[[-1.96 -3.52]
 [-2.88 -1.22]
 [-1.50 -5.35]
 [-0.20 -2.53]
 [-6.43 -4.52]
 [-3.05 -3.80]
 [-4.56 -3.65]
 [-2.61 -2.86]
 [-4.57 -7.75]
 [-0.04 -4.06]]
=>
[[-1.96 -2.88 -1.50 -0.20 -6.43 -3.05 -4.56 -2.61 -4.57 -0.04]
 [-3.52 -1.22 -5.35 -2.53 -4.52 -3.80 -3.65 -2.86 -7.75 -4.06]]

[[ 4.27 -4.84]
 [ 3.74  3.33]
 [ 3.88 -4.11]
 [-0.82 -2.83]
 [ 6.46  6.37]
 [ 6.46  6.37]
 [ 0.39  5.64]
 [-2.50 -3.53]
 [ 2.70 -6.84]]
=>
[[ 4.27  3.74  3.88 -0.82  6.46  6.46  0.39 -2.50  2.70]
 [-4.84  3.33 -4.11 -2.83  6.37  6.37  5.64 -3.53 -6.84]]

[[ 2.42 -1.40  2.98 -3.56  5.23]
 [-5.62 -0.38 -5.69 -3.87  3.68]]
=>
[[ 2.42 -5.62]
 [-1.40 -0.38]
 [ 2.98 -5.69]
 [-3.56 -3.87]
 [ 5.23  3.68]]

[[ 3.68 -0.97  4.72 -1.58 -1.02 -6.06]
 [ 2.73 -1.08 -1.92 -1.51 -1.14  2.56]
 [ 1.04 -0.40 -0.64 -2.24 -4.00  1.17]
 [-5.12 -4.02 -4.67 -2.21  0.21  4.78]
 [ 3.54 -0.89  5.29 -1.56 -1.21 -6.68]
 [ 3.87 -1.16  5.64 -1.05 -1.08 -7.04]
 [-2.11  0.54 -1.52 -3.14 -0.48 -1.82]
 [ 4.51 -2.05  5.30 -1.51  2.46 -6.44]
 [ 2.97 -0.33 -3.01 -0.02 -1.62  2.38]
 [ 1.50 -2.21 -1.94 -1.18 -5.01  3.39]
 [-1.93  1.62 -0.37 -2.44 -0.25  2.50]]
=>
[[ 3.68  2.73  1.04 -5.12  3.54  3.87 -2.11  4.51  2.97  1.50 -1.93]
 [-0.97 -1.08 -0.40 -4.02 -0.89 -1.16  0.54 -2.05 -0.33 -2.21  1.62]
 [ 4.72 -1.92 -0.64 -4.67  5.29  5.64 -1.52  5.30 -3.01 -1.94 -0.37]
 [-1.58 -1.51 -2.24 -2.21 -1.56 -1.05 -3.14 -1.51 -0.02 -1.18 -2.44]
 [-1.02 -1.14 -4.00  0.21 -1.21 -1.08 -0.48  2.46 -1.62 -5.01 -0.25]
 [-6.06  2.56  1.17  4.78 -6.68 -7.04 -1.82 -6.44  2.38  3.39  2.50]]

[[ 1.52 -3.81]
 [ 0.98 -6.94]
 [ 6.73  2.09]
 [-6.92  1.05]
 [ 3.05  3.66]
 [ 4.36 -6.46]
 [-0.28  2.11]
 [-4.93 -0.95]
 [ 3.94 -1.42]
 [ 3.59  2.05]]
=>
[[ 1.52  0.98  6.73 -6.92  3.05  4.36 -0.28 -4.93  3.94  3.59]
 [-3.81 -6.94  2.09  1.05  3.66 -6.46  2.11 -0.95 -1.42  2.05]]

[[-1.90 -1.71 -0.42  0.34  0.00  1.58  1.22]
 [ 3.99  4.38  0.97  0.32 -0.12 -3.30 -2.90]
 [ 0.60  2.21 -0.78  0.94  0.00  0.00 -0.84]
 [-5.82 -6.09 -0.71  0.46  0.00  5.23  0.00]
 [ 0.00 -3.25 -1.01  1.49  0.00  3.60  2.64]]
=>
[[-1.90  3.99  0.60 -5.82  0.00]
 [-1.71  4.38  2.21 -6.09 -3.25]
 [-0.42  0.97 -0.78 -0.71 -1.01]
 [ 0.34  0.32  0.94  0.46  1.49]
 [ 0.00 -0.12  0.00  0.00  0.00]
 [ 1.58 -3.30  0.00  5.23  3.60]
 [ 1.22 -2.90 -0.84  0.00  2.64]]
